Below are the code and all the weights of a small trained network. Each question names an input and a class and asks about switching units off, where a switched-off unit gives its printed mean instead of its output.

import numpy as np


def w(rows, s, z=0):
    codes = np.array(rows[::2]) - 128.0
    scale = np.full(codes.shape[1], s)
    scale[-1] = z or s
    return codes * scale


def f(y):
    return y / 2 * (1 + np.tanh(0.7978845608 * (y + 0.044715 * y**3)))


def log_softmax(a):
    a = a - a.max(-1, keepdims=True)
    return a - np.log(np.exp(a).sum(-1, keepdims=True))


def net(x, mask):
    res = np.array(x, float).reshape(1, 6) / 4 @ E
    y = f(res @ A[0][:, :-1].T + A[0][:, -1])
    res = res + np.where(mask, y, B[0][:, -1]) @ B[0][:, :-1]
    return log_softmax(res[-1] @ U[:, :-1].T + U[:, -1])


A, B = {}, {}
E = w([
[165,180,161,137,85,128,49],'x0',
[2,196,124,131,174,70,89],'x1',
[70,89,161,63,189,71,112],'x2',
[112,168,142,127,62,118,133],'x3',
[79,43,139,141,65,148,64],'x4',
[83,108,40,220,143,184,120],'x5',
],0.0087)
A[0] = w([
[157,121,144,172,184,11,181,215],'N0',
[122,164,152,217,139,131,71,141],'N1',
[68,55,131,143,211,147,154,198],'N2',
[173,141,198,95,64,97,187,158],'N3',
[102,118,120,65,133,35,147,254],'N4',
[106,168,93,118,159,104,192,122],'N5',
[204,87,95,155,86,184,117,195],'N6',
[177,147,195,75,126,138,135,202],'N7',
[129,129,84,162,32,87,104,132],'N8',
],0.011,0.0049)
B[0] = w([
[47,135,126,88,170,110,112,205],'N0',
[76,91,149,79,138,119,64,174],'N1',
[123,75,74,141,151,60,70,237],'N2',
[140,75,79,178,133,131,99,218],'N3',
[55,128,65,159,187,86,76,232],'N4',
[75,175,149,88,185,129,122,176],'N5',
[208,142,156,190,120,246,131,254],'N6',
[129,71,75,164,162,220,127,217],'N7',
[150,161,201,134,155,172,144,177],'N8',
],0.011,0.0096)
U = w([
[82,53,19,134,156,89,72,201],'0',
[202,183,183,120,10,151,139,2],'1',
[196,93,119,203,61,194,219,175],'2',
[47,254,134,121,158,135,154,97],'3',
],0.0087,0.0037)

Each question gives the input, the list of numbers given to net, and the class t.
The units are the neurons (one row each of A and B). Each row of codes is followed by its name. A weight is (code - 128) times the scale printed after its matrix; where a second scale follows, it is the last column's (A, B and U).
mask holds one flag per neuron, in row order. A switched-off neuron (its flag False) gives its mean, the last column of its row in B, instead of its output. The means were averaged over made-up inputs and are rounded, as every weight is.
A unit's drop is (log p(t) with every unit on - log p(t) with that unit switched off) / (log p(t) with every unit on - log p(t) with every unit switched off).
The circuit of an input: a set's keep is (log p(t) with only the set's units on - log p(t) with every unit switched off) / (log p(t) with every unit on - log p(t) with every unit switched off). Starting from all 9 units, units are removed one at a time, each time the one whose removal leaves the highest keep (on an exact tie, the one counted first), for as long as the keep stays at least 0.8.
units of the circuit, in order: the units of the circuit, biggest drop first
top k neurons: the k neurons with the biggest drops, biggest first
drop when u is switched off: that unit's drop, to one decimal
input [6,2,-6,4,7,-5], class 1: units of the circuit, in order -> N4
input [-4,8,-6,4,5,2], class 3: units of the circuit, in order -> N8; N3
input [1,5,-6,-2,4,1], class 3: units of the circuit, in order -> N2; N3
input [-2,-7,4,-3,0,1], class 2: units of the circuit, in order -> N6; N4
input [-4,5,-1,7,-2,3], class 3: top 2 neurons -> N3; N5
input [-2,7,-8,-4,1,-5], class 3: top 2 neurons -> N2; N3
input [-7,6,-8,2,-5,8], class 3: top 2 neurons -> N5; N3
input [8,8,3,7,3,3], class 3: top 3 neurons -> N2; N8; N3
input [-1,-7,3,0,-8,3], class 2: top 3 neurons -> N4; N6; N2
input [8,4,-8,-8,0,-5], class 2: top 2 neurons -> N4; N2
input [0,3,-4,-7,-4,-4], class 3: top 3 neurons -> N2; N3; N5
input [5,-4,2,-7,0,8], class 2: top 2 neurons -> N6; N4
input [6,6,2,8,-2,4], class 3: drop when N2 is switched off -> 0.2
input [-3,4,0,5,-6,2], class 3: units of the circuit, in order -> N5
input [4,-5,3,8,4,5], class 2: drop when N7 is switched off -> -0.1
input [3,-2,4,3,7,1], class 2: drop when N7 is switched off -> -0.1
